189 68 134 122 116 127 109 88 110 128
129 148 124 121 192 165 117 144 121 119
163 112 107 138 116 82 156 124 108 105
150 104 110 134 54 99 133 116 81 113
108 115 120 137 175 119 123 139 171 129
91 156 133 115 135 135 115 148 125 135
142 171 139 127 124 108 150 144 65 100
134 89 127 124 170 142 128 98 160 138
124 143 118 130 142 126 135 148 105 94
Give the top-right entry.
Answer: 128
Give the top-left entry.
Answer: 189
The last entry, reading row by row -> 94
The entry directly below the largest entry: 116
The 2nd entry, reading row by row: 68
The maximum: 192
The 3rd-last entry, reading row by row: 148
The second entry on the diagonal from the top-right corner is 121
The entry just left of 175 -> 137
Give the bottom entry of the column that holds the smallest entry.
Answer: 142
Give the third entry on the diagonal from the top-right corner.
Answer: 124
The entry just right of the largest entry is 165
Give the 5th entry, reading row by row.
Answer: 116
The entry just right of 118 -> 130
The entry in the bottom-left corner -> 124
Give the third largest entry.
Answer: 175
The entry directly below 163 -> 150
The smallest entry in the first column: 91

B =
array([[141, 138, 108, 122, 151, 128],
       [107, 129, 154, 141,  99, 149],
       [132, 137,  54, 125, 199,  50],
       [171, 154,  85, 109, 176,  91]])
Counting starts at 1.
Give the entry at row 1, column 2.
138
The entry in the bottom-right corner: 91
Give the entry at row 1, column 3.
108
Give the top entry of the column that holds the largest entry.
151
Give the entry directly above 85.
54
The entry in the top-left corner -> 141
The entry at row 3, column 1: 132
The entry in row 2 and column 1 is 107
Give the entry in the bottom-left corner.
171
Give the entry directly above 91.
50
Give the top entry of the column that holds the smallest entry.
128
The entry in row 2 and column 2 is 129
The entry just right of 54 -> 125

 79  104  135   93   70  117  125  103  147  121  130  130  124
105  113  110   78  111  108  140  119  141  117  119  124  121
187  156  101  128  205  121  146  164  109  131  109  136  130
154  136  127  175  162  147  122  139  118  129  141  129  131
105  117  119   77  105  107  137  119  139  123  115  124  123
146  165  175  115  108  117  127  141  113  164   95  125  147
 89  105  117   81   92  111  133  110  145  116  125  128  120
Read off the entry directly below 140.
Answer: 146
Read off the largest entry in the last column.
Answer: 147
Read off the last entry, reading row by row.
Answer: 120
The fifth-last entry, reading row by row is 145
The last entry in the row that holds the largest entry is 130
The 3rd entry on the main diagonal -> 101
Read off the entry in the top-left corner.
Answer: 79
The entry in the bottom-left corner: 89
The bottom entry of the column that holds the smallest entry: 92
Read off the entry just left of the centre entry.
Answer: 147
Read off the entry just right of the centre entry.
Answer: 139
The first entry in the row that holds the largest entry is 187
Read off the largest entry in the first row.
Answer: 147
Read off the second entry, reading row by row.
Answer: 104
Read off the entry directly above the largest entry.
Answer: 111
Read off the entry just right of 104.
Answer: 135
The entry directly below the centre entry -> 137
Read off the entry just right of the largest entry.
Answer: 121
Read off the 3rd entry on the diagonal from the top-right corner.
Answer: 109
Read off the 4th entry in reading order.
Answer: 93
Read off the 3rd smallest entry.
Answer: 78
Read off the entry in the top-right corner.
Answer: 124
The entry just left of 92: 81
Read off the smallest entry in the first row.
Answer: 70
The entry directly below 118 -> 139

a =
127  140  120  199  102  148
156  101  122  182  133  108
 75  130  133  139  122  138
157  150  120  136  115  146
164  135  121  135  117  144
Indices start at 1.
The bottom entry of the column that holds the smallest entry -> 164
Give the bottom entry of the column that holds the largest entry.
A: 135
The entry at row 1, column 1 -> 127
Give the maximum.
A: 199
The top-right entry: 148
The entry just right of 199 -> 102
Give the smallest entry.
A: 75
Give the entry just right of 101.
A: 122
Give the entry directly above 130.
A: 101

M =
157 89 104 185 116 89 191
126 155 191 162 99 81 109
137 127 181 66 188 135 57
130 204 68 175 48 107 140
Indices start at 1.
Which number is the entry directly above the smallest entry? 188
The entry at row 1, column 3 is 104
The entry at row 2, column 1 is 126
The entry in row 3 and column 1 -> 137
Which number is the entry just left of 99? 162
Which number is the entry just right of 175? 48
The top-left entry -> 157
Which number is the entry in row 2 and column 2? 155
